Below are the code and all the weights of a small trained network. Each question names an input and a class and asks about switching units off, where a switched-off unit gives its printed mean instead of its output.

import numpy as np


def w(rows, s, z=0):
    codes = np.array(rows[::2]) - 128.0
    scale = np.full(codes.shape[1], s)
    scale[-1] = z or s
    return codes * scale


def f(y):
    return y / 2 * (1 + np.tanh(0.7978845608 * (y + 0.044715 * y**3)))


def log_softmax(a):
    a = a - a.max(-1, keepdims=True)
    return a - np.log(np.exp(a).sum(-1, keepdims=True))


def net(x, mask):
    res = np.array(x, float).reshape(1, 3) / 4 @ E
    y = f(res @ A[0][:, :-1].T + A[0][:, -1])
    res = res + np.where(mask, y, B[0][:, -1]) @ B[0][:, :-1]
    return log_softmax(res[-1] @ U[:, :-1].T + U[:, -1])


A, B = {}, {}
E = w([
[124,138,80,200,120,221,186,133,96,120,159,67],'x0',
[116,155,149,38,65,100,84,180,130,162,156,77],'x1',
[199,114,4,147,47,197,157,136,147,124,77,143],'x2',
],0.015)
A[0] = w([
[2,116,184,199,185,75,170,116,87,182,231,53,28],'N0',
[64,164,117,182,136,193,193,133,70,132,224,39,5],'N1',
[156,115,148,199,196,57,142,45,71,62,103,142,58],'N2',
[145,79,169,201,214,174,171,103,146,69,80,198,62],'N3',
[144,69,184,100,127,73,91,132,210,136,58,232,67],'N4',
[55,195,143,45,50,120,100,157,70,134,142,29,66],'N5',
[47,204,186,109,202,136,104,125,136,112,137,165,3],'N6',
],0.0068,0.0029)
B[0] = w([
[150,117,58,134,105,230,185,154,193,155,113,144,253],'N0',
[66,136,124,68,210,149,60,6,93,114,112,121,212],'N1',
[156,94,136,122,148,70,90,132,185,134,198,75,193],'N2',
[151,147,136,150,117,73,103,113,169,130,150,106,216],'N3',
[87,186,128,113,159,221,75,48,90,131,91,100,242],'N4',
[143,112,133,170,159,65,116,108,213,55,156,105,251],'N5',
[153,130,46,105,85,187,132,167,155,141,104,145,219],'N6',
],0.012,0.011)
U = w([
[26,164,145,87,172,144,58,80,82,135,77,95,91],'0',
[181,111,47,121,37,172,160,154,188,152,44,124,101],'1',
[157,109,134,142,128,15,89,129,196,53,186,88,88],'2',
[123,151,193,131,136,133,148,168,120,134,123,107,251],'3',
[104,67,197,118,94,76,164,188,3,192,206,219,94],'4',
[52,61,166,99,122,34,216,167,78,220,120,206,94],'5',
[56,43,240,152,106,85,188,186,61,170,122,197,90],'6',
],0.011,0.025)

Each question gives the input, the list of numbers given to net, and the class t.
The units are the neurons (one row each of A and B). Each row of codes is followed by its name. A weight is (code - 128) times the scale printed after its matrix; where a second scale follows, it is the last column's (A, B and U).
mask holds one flag per neuron, in row order. A switched-off neuron (its flag False) gives its mean, the last column of its row in B, instead of its output. The means were averaged over made-up inputs and are rounded, as every weight is.
A unit's drop is (log p(t) with every unit on - log p(t) with that unit switched off) / (log p(t) with every unit on - log p(t) with every unit switched off).
The circuit of an input: a set's keep is (log p(t) with only the set's units on - log p(t) with every unit switched off) / (log p(t) with every unit on - log p(t) with every unit switched off). Starting from all 7 units, units are removed one at a time, each time the one whose removal leaves the highest keep (on an exact tie, the one counted first), for as long as the keep stays at least 0.8.
circuit, biggest first: the units of the circuit, biggest drop first
unit that matters most: the unit with the biggest drop
top k neurons: the k neurons with the biggest drops, biggest first
drop when u is switched off: that unit's drop, to one decimal
input [1,-7,-7], class 1: unit that matters most => N0
input [-2,4,1], class 2: circuit, biggest first => N0; N4
input [-2,1,-6], class 1: top 2 neurons => N0; N6
input [-4,-2,-5], class 1: circuit, biggest first => N6; N0
input [1,0,1], class 3: circuit, biggest first => N0; N4; N5
input [0,2,3], class 3: top 2 neurons => N0; N6
input [1,-6,4], class 2: top 2 neurons => N0; N3
input [-7,2,6], class 0: top 3 neurons => N4; N0; N6
input [3,6,4], class 2: circuit, biggest first => N0; N5
input [-3,6,-6], class 1: circuit, biggest first => N0; N6
input [0,-2,1], class 3: top 2 neurons => N5; N0
input [-6,3,-7], class 1: top 2 neurons => N6; N0
input [7,-6,-8], class 1: top 3 neurons => N0; N6; N4
input [-8,8,3], class 0: circuit, biggest first => N4
input [1,-2,3], class 3: top 2 neurons => N0; N6
input [-5,7,3], class 2: top 2 neurons => N5; N1
input [8,-8,2], class 0: top 2 neurons => N1; N5
input [-4,-6,5], class 2: top 4 neurons => N0; N3; N6; N2
input [7,-3,-3], class 0: drop when N5 is switched off => 0.0
input [4,-6,-8], class 1: drop when N6 is switched off => 0.2
input [-5,-7,2], class 2: drop when N3 is switched off => 0.7
input [6,-8,5], class 2: unit that matters most => N3
